-5.16; 2.41; 2.97; -2.15; -1.64; 4.07
-1.24; 5.69; -3.66; 4.74; 0.50; -0.03
0.73; 5.78; -3.80; -0.93; -0.14; 3.45
-0.63; -3.03; -3.71; 4.78; 1.02; -1.58
->
0.73; 5.78; -3.80; -0.93; -0.14; 3.45
-0.63; -3.03; -3.71; 4.78; 1.02; -1.58
-1.24; 5.69; -3.66; 4.74; 0.50; -0.03
-5.16; 2.41; 2.97; -2.15; -1.64; 4.07

0.68; 3.78; 2.58; -2.45; -3.19; -3.21; 3.48; -5.98; -1.90; 0.84; 2.02
1.16; 4.66; -0.35; -2.36; -3.41; -0.54; 1.38; -3.41; -3.65; 2.47; 1.93
1.23; 4.74; -0.24; -3.00; -4.40; -3.96; 1.17; -4.05; -1.48; 5.45; 2.54
2.11; 4.58; -0.42; -5.01; -3.59; -4.26; 0.14; -5.01; -1.28; 4.27; 1.30
1.01; 3.38; 1.35; -2.45; -2.83; -2.49; 2.90; -4.79; -4.18; -1.90; 2.17
1.72; 5.38; -0.12; -4.18; -4.65; -4.85; 1.10; -5.35; -1.81; 4.40; 2.29
0.53; 4.16; 0.01; -0.67; -2.70; 2.26; 1.97; -2.26; -4.01; 2.34; 1.83
0.62; 3.00; 1.00; -1.22; -1.99; 0.80; 2.64; -3.15; -4.45; -1.21; 1.71
->
2.11; 4.58; -0.42; -5.01; -3.59; -4.26; 0.14; -5.01; -1.28; 4.27; 1.30
1.72; 5.38; -0.12; -4.18; -4.65; -4.85; 1.10; -5.35; -1.81; 4.40; 2.29
1.23; 4.74; -0.24; -3.00; -4.40; -3.96; 1.17; -4.05; -1.48; 5.45; 2.54
1.16; 4.66; -0.35; -2.36; -3.41; -0.54; 1.38; -3.41; -3.65; 2.47; 1.93
1.01; 3.38; 1.35; -2.45; -2.83; -2.49; 2.90; -4.79; -4.18; -1.90; 2.17
0.68; 3.78; 2.58; -2.45; -3.19; -3.21; 3.48; -5.98; -1.90; 0.84; 2.02
0.62; 3.00; 1.00; -1.22; -1.99; 0.80; 2.64; -3.15; -4.45; -1.21; 1.71
0.53; 4.16; 0.01; -0.67; -2.70; 2.26; 1.97; -2.26; -4.01; 2.34; 1.83

0.36; 1.84; 0.41; 1.84; 0.91; -4.69; 1.18; 3.43
2.78; -2.00; -0.37; -0.03; -0.15; 0.15; 1.16; -1.35
-0.20; -0.31; -1.97; 0.36; 0.42; -2.63; 1.56; 2.35
->
2.78; -2.00; -0.37; -0.03; -0.15; 0.15; 1.16; -1.35
0.36; 1.84; 0.41; 1.84; 0.91; -4.69; 1.18; 3.43
-0.20; -0.31; -1.97; 0.36; 0.42; -2.63; 1.56; 2.35

2.28; -0.51; 0.80; 2.12; 4.58; -0.09; -3.93; -2.18; 3.75; -0.04; 1.75
2.44; -2.14; 0.67; 3.49; 1.77; 0.46; -4.46; -0.48; 2.71; -0.57; 2.90
3.35; -0.76; 3.59; 6.10; 2.33; -1.76; -1.16; -1.33; -1.15; 2.29; -1.25
1.87; -0.19; 1.36; 3.40; 1.90; 0.86; -5.00; 1.90; 0.30; 0.59; 0.77
0.96; -1.02; 0.04; 5.02; 2.85; 0.16; -5.35; -1.39; 0.15; 0.13; 4.21
1.55; 0.83; 3.40; 1.47; 5.57; 1.06; -3.03; -3.72; 0.77; -0.75; -2.92
3.91; -2.56; 2.94; 2.91; 1.69; 4.40; -3.32; -4.97; 2.28; -0.98; 0.26
1.89; -1.45; 4.27; 3.28; 1.03; -3.18; -1.35; -1.51; 3.26; 1.00; 3.02
->
3.91; -2.56; 2.94; 2.91; 1.69; 4.40; -3.32; -4.97; 2.28; -0.98; 0.26
3.35; -0.76; 3.59; 6.10; 2.33; -1.76; -1.16; -1.33; -1.15; 2.29; -1.25
2.44; -2.14; 0.67; 3.49; 1.77; 0.46; -4.46; -0.48; 2.71; -0.57; 2.90
2.28; -0.51; 0.80; 2.12; 4.58; -0.09; -3.93; -2.18; 3.75; -0.04; 1.75
1.89; -1.45; 4.27; 3.28; 1.03; -3.18; -1.35; -1.51; 3.26; 1.00; 3.02
1.87; -0.19; 1.36; 3.40; 1.90; 0.86; -5.00; 1.90; 0.30; 0.59; 0.77
1.55; 0.83; 3.40; 1.47; 5.57; 1.06; -3.03; -3.72; 0.77; -0.75; -2.92
0.96; -1.02; 0.04; 5.02; 2.85; 0.16; -5.35; -1.39; 0.15; 0.13; 4.21

-1.98; 2.21; 0.64; 1.31; 0.13; 2.07
4.96; -2.95; 2.59; 1.97; 4.26; -0.15
4.71; -2.75; 2.67; 1.42; 4.09; -0.89
0.65; 1.38; 2.50; 3.17; 3.10; 3.06
4.60; -3.22; 3.10; 2.25; 4.84; -0.21
4.57; -2.93; 2.68; 1.70; 4.43; -0.43
4.67; -2.93; 2.23; 1.54; 4.22; -0.91
->
4.96; -2.95; 2.59; 1.97; 4.26; -0.15
4.71; -2.75; 2.67; 1.42; 4.09; -0.89
4.67; -2.93; 2.23; 1.54; 4.22; -0.91
4.60; -3.22; 3.10; 2.25; 4.84; -0.21
4.57; -2.93; 2.68; 1.70; 4.43; -0.43
0.65; 1.38; 2.50; 3.17; 3.10; 3.06
-1.98; 2.21; 0.64; 1.31; 0.13; 2.07

-3.25; -0.13; -4.20; 0.72
0.49; 0.03; -0.50; 1.67
-3.44; -0.24; -3.60; 0.38
-1.47; -0.18; -3.33; 0.70
-0.73; 0.03; -4.52; 1.52
->
0.49; 0.03; -0.50; 1.67
-0.73; 0.03; -4.52; 1.52
-1.47; -0.18; -3.33; 0.70
-3.25; -0.13; -4.20; 0.72
-3.44; -0.24; -3.60; 0.38

1.43; 2.06; 3.51; 1.66; 1.62; 2.21; 1.72; 1.76; 1.77; 2.62; 1.55; 1.90; 3.97; 2.00; 1.94; 2.52
-1.07; 1.72; 1.86; -1.27; -0.32; 2.40; -1.24; -0.30; -0.13; -0.05; -1.64; 1.95; 2.92; 1.32; 0.12; -0.15
0.54; 3.62; 2.74; -0.57; 1.60; 3.50; -1.11; 1.38; 1.50; -0.45; -0.65; 3.91; 3.80; 2.77; 1.44; -0.12
-1.04; 3.43; 1.12; -2.30; 0.51; 3.73; -2.44; 0.33; 0.45; -1.55; -2.05; 3.80; 2.14; 2.55; 1.03; -1.48
0.88; 4.68; 3.65; 0.10; 2.50; 4.96; 0.02; 2.29; 2.30; 1.43; 0.43; 4.94; 4.16; 4.26; 3.52; 1.31
->
1.43; 2.06; 3.51; 1.66; 1.62; 2.21; 1.72; 1.76; 1.77; 2.62; 1.55; 1.90; 3.97; 2.00; 1.94; 2.52
0.88; 4.68; 3.65; 0.10; 2.50; 4.96; 0.02; 2.29; 2.30; 1.43; 0.43; 4.94; 4.16; 4.26; 3.52; 1.31
0.54; 3.62; 2.74; -0.57; 1.60; 3.50; -1.11; 1.38; 1.50; -0.45; -0.65; 3.91; 3.80; 2.77; 1.44; -0.12
-1.04; 3.43; 1.12; -2.30; 0.51; 3.73; -2.44; 0.33; 0.45; -1.55; -2.05; 3.80; 2.14; 2.55; 1.03; -1.48
-1.07; 1.72; 1.86; -1.27; -0.32; 2.40; -1.24; -0.30; -0.13; -0.05; -1.64; 1.95; 2.92; 1.32; 0.12; -0.15

0.06; 2.71; 0.98; -1.38; 1.64; -0.73; -0.25; -4.11
0.00; 1.17; 1.15; -2.90; 0.15; -2.38; 0.37; -0.57
-2.06; 0.39; 1.36; -1.24; -0.51; -1.85; 0.21; -0.66
1.13; 4.09; -2.33; 0.38; 1.04; 6.27; -1.26; -1.32
1.41; -0.90; -1.37; 0.12; -1.18; 0.35; -0.70; -1.59
0.02; 0.64; 2.69; 2.17; 3.02; -0.20; 2.29; -2.31
2.46; 0.25; 2.03; -0.75; 1.04; -0.30; 3.31; 2.27
0.33; -0.23; -1.36; 1.98; 1.26; 1.97; -0.93; 0.34
-0.84; 1.23; 0.17; -2.64; 0.25; -1.78; -0.84; -0.58
1.15; -0.84; 3.35; 1.94; 1.44; -1.44; 3.53; -2.33
-0.09; -0.05; -0.28; 0.19; 0.14; -0.06; -0.46; -0.47
->
2.46; 0.25; 2.03; -0.75; 1.04; -0.30; 3.31; 2.27
1.41; -0.90; -1.37; 0.12; -1.18; 0.35; -0.70; -1.59
1.15; -0.84; 3.35; 1.94; 1.44; -1.44; 3.53; -2.33
1.13; 4.09; -2.33; 0.38; 1.04; 6.27; -1.26; -1.32
0.33; -0.23; -1.36; 1.98; 1.26; 1.97; -0.93; 0.34
0.06; 2.71; 0.98; -1.38; 1.64; -0.73; -0.25; -4.11
0.02; 0.64; 2.69; 2.17; 3.02; -0.20; 2.29; -2.31
0.00; 1.17; 1.15; -2.90; 0.15; -2.38; 0.37; -0.57
-0.09; -0.05; -0.28; 0.19; 0.14; -0.06; -0.46; -0.47
-0.84; 1.23; 0.17; -2.64; 0.25; -1.78; -0.84; -0.58
-2.06; 0.39; 1.36; -1.24; -0.51; -1.85; 0.21; -0.66
